Here is a tiny trained network, its code and every weight. The questions are about switching its units off for an input and a class, where a switched-off unit gives its printed mean instead of its output.

import numpy as np


def w(rows, s, z=0):
    codes = np.array(rows[::2]) - 128.0
    scale = np.full(codes.shape[1], s)
    scale[-1] = z or s
    return codes * scale


def norm(h):
    return h / np.sqrt((h * h).mean(-1, keepdims=True) + 1e-5)


def f(y):
    return np.maximum(y, 0)


def log_softmax(a):
    a = a - a.max(-1, keepdims=True)
    return a - np.log(np.exp(a).sum(-1, keepdims=True))


def net(x, mask):
    res = np.array(x, float).reshape(1, 3) / 4 @ E
    u = 0
    for l in range(4):
        y = f(norm(res) @ A[l][:, :-1].T + A[l][:, -1])
        res = res + np.where(mask[u : u + 8], y, B[l][:, -1]) @ B[l][:, :-1]
        u += 8
    return log_softmax(norm(res)[-1] @ U[:, :-1].T + U[:, -1])


A, B = {}, {}
E = w([
[180,91,78,57,122,169],'x0',
[97,58,254,146,61,205],'x1',
[27,125,146,42,50,109],'x2',
],0.0081)
A[0] = w([
[114,22,97,9,99,106,196],'0.n1',
[106,145,156,214,95,95,201],'0.n2',
[207,120,187,153,141,177,133],'0.n3',
[135,139,125,76,166,190,3],'0.n4',
[138,225,138,113,34,227,120],'0.n5',
[137,153,159,168,187,163,76],'0.n6',
[220,115,87,160,103,64,131],'0.n7',
[69,151,254,27,216,180,97],'0.n8',
],0.0067,0.003)
B[0] = w([
[107,81,157,71,247,143,254],'0.n1',
[86,155,17,123,137,247,207],'0.n2',
[123,47,144,67,118,19,192],'0.n3',
[91,102,79,118,111,195,134],'0.n4',
[183,199,104,61,57,58,176],'0.n5',
[179,2,40,181,46,55,162],'0.n6',
[174,147,149,63,88,104,185],'0.n7',
[252,229,127,95,116,99,197],'0.n8',
],0.006,0.0056)
A[1] = w([
[254,129,210,198,90,225,191],'1.n1',
[88,112,125,251,63,96,14],'1.n2',
[136,203,151,227,94,59,134],'1.n3',
[117,83,195,113,205,149,67],'1.n4',
[136,157,147,78,173,197,182],'1.n5',
[153,174,111,153,204,147,1],'1.n6',
[149,95,151,91,128,66,164],'1.n7',
[182,142,120,120,76,124,11],'1.n8',
],0.0083,0.002)
B[1] = w([
[181,117,230,119,91,33,254],'1.n1',
[53,170,118,139,116,182,189],'1.n2',
[54,86,84,160,198,254,201],'1.n3',
[127,188,82,125,54,121,177],'1.n4',
[147,130,133,237,81,168,224],'1.n5',
[66,144,161,109,126,128,170],'1.n6',
[49,171,91,177,61,176,230],'1.n7',
[86,139,31,168,56,159,149],'1.n8',
],0.0071,0.0044)
A[2] = w([
[195,98,141,143,156,107,123],'2.n1',
[120,146,104,132,137,54,76],'2.n2',
[180,126,117,182,182,103,135],'2.n3',
[198,53,117,105,151,153,86],'2.n4',
[166,129,115,138,102,58,5],'2.n5',
[169,108,135,248,121,119,72],'2.n6',
[141,104,144,121,63,124,171],'2.n7',
[123,136,58,136,136,184,120],'2.n8',
],0.013,0.0031)
B[2] = w([
[81,77,74,6,192,123,181],'2.n1',
[177,82,192,160,106,112,177],'2.n2',
[60,73,103,92,127,99,192],'2.n3',
[54,120,52,217,202,226,193],'2.n4',
[2,133,104,150,103,77,169],'2.n5',
[112,82,13,76,137,99,209],'2.n6',
[191,169,178,169,123,116,255],'2.n7',
[171,121,167,169,81,87,249],'2.n8',
],0.0067,0.0058)
A[3] = w([
[193,169,53,169,88,39,80],'3.n1',
[104,122,105,99,144,251,211],'3.n2',
[245,109,68,80,93,202,29],'3.n3',
[74,144,142,79,128,126,10],'3.n4',
[193,252,60,92,242,41,130],'3.n5',
[104,188,181,30,90,134,6],'3.n6',
[112,119,88,181,77,171,107],'3.n7',
[83,140,183,75,114,144,128],'3.n8',
],0.011,0.0018)
B[3] = w([
[155,162,149,65,126,128,246],'3.n1',
[114,170,124,251,143,135,213],'3.n2',
[47,155,160,143,128,141,202],'3.n3',
[175,135,64,185,156,103,172],'3.n4',
[137,82,214,160,76,146,249],'3.n5',
[164,97,79,89,151,97,253],'3.n6',
[116,170,134,84,151,169,207],'3.n7',
[115,73,113,145,174,106,220],'3.n8',
],0.012,0.006)
U = w([
[158,75,249,111,68,86,156],'0',
[110,56,43,105,171,60,154],'1',
[55,170,129,202,157,202,167],'2',
[143,229,135,34,99,138,132],'3',
[150,163,131,125,144,120,40],'4',
[152,150,152,102,193,141,15],'5',
[174,160,145,119,187,141,6],'6',
],0.021,0.017)

Each question gives the input, the list of numbers given to net, and the class t.
The units are the neurons (one row each of A and B). Each row of codes is followed by its name. A weight is (code - 128) times the scale printed after its matrix; where a second scale follows, it is the last column's (A, B and U).
mask holds one flag per neuron, layer by layer. A switched-off neuron (its flag False) gives its mean, the last column of its row in B, instead of its output. The means were averaged over made-up inputs and are rounded, as every weight is.
A unit's drop is (log p(t) with every unit on - log p(t) with that unit switched off) / (log p(t) with every unit on - log p(t) with every unit switched off).
unit that matters most: the unit with the biggest drop
top k neurons: the k neurons with the biggest drops, biggest first
k most important neurons of layer l: the k neurons of layer l with the biggest drops, biggest first
drop of u: that unit's drop, to one decimal
input [-1,-3,0], class 3: top 2 neurons -> [2.n8; 3.n1]
input [2,0,-1], class 3: unit that matters most -> 1.n7
input [-1,3,-3], class 3: top 2 neurons -> [0.n3; 1.n2]
input [-3,-2,-4], class 1: top 2 neurons -> [2.n3; 2.n6]
input [3,-1,2], class 3: top 4 neurons -> [1.n4; 1.n5; 2.n8; 0.n2]
input [3,6,8], class 1: top 2 neurons -> [3.n6; 3.n5]
input [-6,-6,4], class 0: top 3 neurons -> [3.n5; 1.n7; 2.n4]
input [3,-3,2], class 3: top 2 neurons -> [2.n8; 1.n5]
input [3,-1,-1], class 3: top 2 neurons -> [1.n7; 0.n2]
input [-8,-1,8], class 1: top 2 neurons -> [2.n4; 3.n6]
input [7,5,0], class 2: top 2 neurons -> [2.n4; 0.n1]
input [3,-2,3], class 3: top 4 neurons -> [1.n5; 1.n4; 2.n8; 0.n3]
input [1,1,-3], class 3: 2 most important neurons of layer 0 -> [0.n3; 0.n7]
input [7,-5,4], class 2: top neuron -> [0.n1]
input [7,6,0], class 2: top 2 neurons -> [2.n4; 0.n1]
input [-4,-4,-3], class 0: 3 most important neurons of layer 3 -> [3.n5; 3.n2; 3.n1]
input [6,-8,6], class 0: drop of 3.n5 -> 0.6
input [5,-7,0], class 0: drop of 3.n5 -> 0.6
input [1,-4,-1], class 0: drop of 3.n5 -> 0.2
input [6,4,-7], class 1: unit that matters most -> 1.n1
